array([[822, 815, 755, 700, 753, 814],
       [ 71, 197, 326, 479, 618, 664]])
Rows and columns are numbered from 0.
The entry in the bottom-right corner: 664
The bottom entry of the column that holds the smallest entry -> 71
The entry directly above 197: 815
The entry at row 1, column 1 -> 197
The maximum is 822
The entry at row 0, column 2: 755
The entry just left of 814 -> 753

[[ 54 -26 -14 -13   9 -14  -1 -12   1   4   9  22 -41]
 [ -6 -23  10  -6   8   3  16  -2  23  16  25  12  38]]
Indices start at 0.
The entry directly above -2? -12
The entry just left of the smallest entry? 22
The entry in the top-left corner is 54
The entry in the top-right corner? -41
The entry in the bottom-left corner -> -6
The entry just left of 3? 8
The entry just right of 1? 4
The entry in row 0 and column 2? -14
The bottom entry of the column that holds the smallest entry? 38
The entry just left of 8? -6

Questions about the row below.
1) Read off the entry just left of 10.
2) Read off the entry just right of the smallest entry.
[-21 -12 -58 -26  21  10]
1) 21
2) -26

[4, 6, 4, 4, 3, 5, 2, 6, 2, 6, 3, 9, 3, 6]
The first entry from the right -> 6
The first entry from the left: 4
The third entry from the right is 9
Give the second entry from the right.
3
Give the third entry from the left.
4
The fifth-last entry: 6

arr =
[[ 15  37 -46  60]
 [  8  13 -19  35]
 [-65 -26   7   7]
 [ 20   7  -4 -13]
 [-44   7  -8  17]]
Indices start at 0.
The bottom-left entry -> -44
Read off the entry at row 2, column 2.
A: 7
Read off the entry in row 1 and column 0.
A: 8
Read off the top-right entry.
A: 60
Read off the top entry of the column that holds the smallest entry.
A: 15
Read off the entry directly below the smallest entry.
A: 20
The entry in row 0 and column 1 is 37
The bottom entry of the column that holds the largest entry is 17
The entry at row 1, column 1: 13
Read off the entry directly above 17.
A: -13

B =
[[ -3 -15   6  -7  -7 -40  13 -22  14  -4  18 -18  -4]
 [ 18  15  22   3 -32  53   7  58  -8   9  -5  37 -13]
 [ -6 -39  -7 -14  17 -38  14 -33 -20 -26  10 -11  16]
 [  3 -14  25  -9 -34 -51  26   3  33  30  34 -20 -20]
 [  2 -15  10  -6  -5 -36   8  -3  17  16  19 -19 -11]
 [  8  11   1   3  -6  55  -2  19 -27  -7 -19  36   7]
 [ -5  -3  -8  -2   1  14   7 -29 -22 -20  -9  16  18]
 [ -6 -27  -5  -9  15 -42   6 -31  -2  53  12 -21   6]
 [  7 -16  31 -11 -41 -44  30  19  30 -31  35 -13 -23]
 [ 22 -18  22  -7  -7  32   5  73 -25  68   1  27 -11]]
Rows and columns are numbered from 0.
The entry in the top-right corner -> -4
The entry directly above the largest entry is 19
The entry just right of the largest entry -> -25
The top entry of the column that holds the largest entry is -22
The entry just left of -39 is -6
The entry in the bottom-left corner: 22
The entry just left of the smallest entry -> -34
The largest entry: 73
The entry in the top-left corner -> -3
Which number is the bottom-right entry? -11
The entry directly below the smallest entry: -36
Which number is the entry in row 0 and column 1? -15
The entry in row 1 and column 0 is 18
Which number is the entry just left of 55? -6
Which number is the entry just left of the largest entry? 5
The entry directly below 55 -> 14
Which number is the entry at row 0, column 2? 6
Which number is the entry just left of 32? -7
Which number is the entry in row 1 and column 1? 15
The top entry of the column that holds the smallest entry: -40
Which number is the entry at row 1, column 2? 22
Which number is the entry directly above the smallest entry? -38
Which number is the bottom entry of the column that holds the smallest entry? 32
Which number is the entry just left of -23? -13

Read these off the array that follows.
1) Give the entry directly below -60.116.
2) Give the 1st entry, reading row by row.
3) Give the smallest entry in the first column.
4) Give the entry directly below -197.387.
5) Give the entry in the bottom-right corner.
6) Give the entry just left of -197.387.
7) Give the fifth entry, reading row by row.
[[ 244.777 -228.554   52.183   20.101 -203.816]
 [-104.253 -197.387 -108.672 -190.224   34.695]
 [ 140.014  -60.116  122.981    2.744  202.039]
 [  82.154  206.162  -55.455   78.134  195.046]
 [-111.848  137.474  211.845  -81.159  198.068]
 [ 272.088  242.871  -59.172 -119.028  -97.125]
 [ -94.831   51.673 -121.377  213.085    6.517]
 [-214.265    7.671   -6.107  -34.999  -18.040]]
1) 206.162
2) 244.777
3) -214.265
4) -60.116
5) -18.040
6) -104.253
7) -203.816
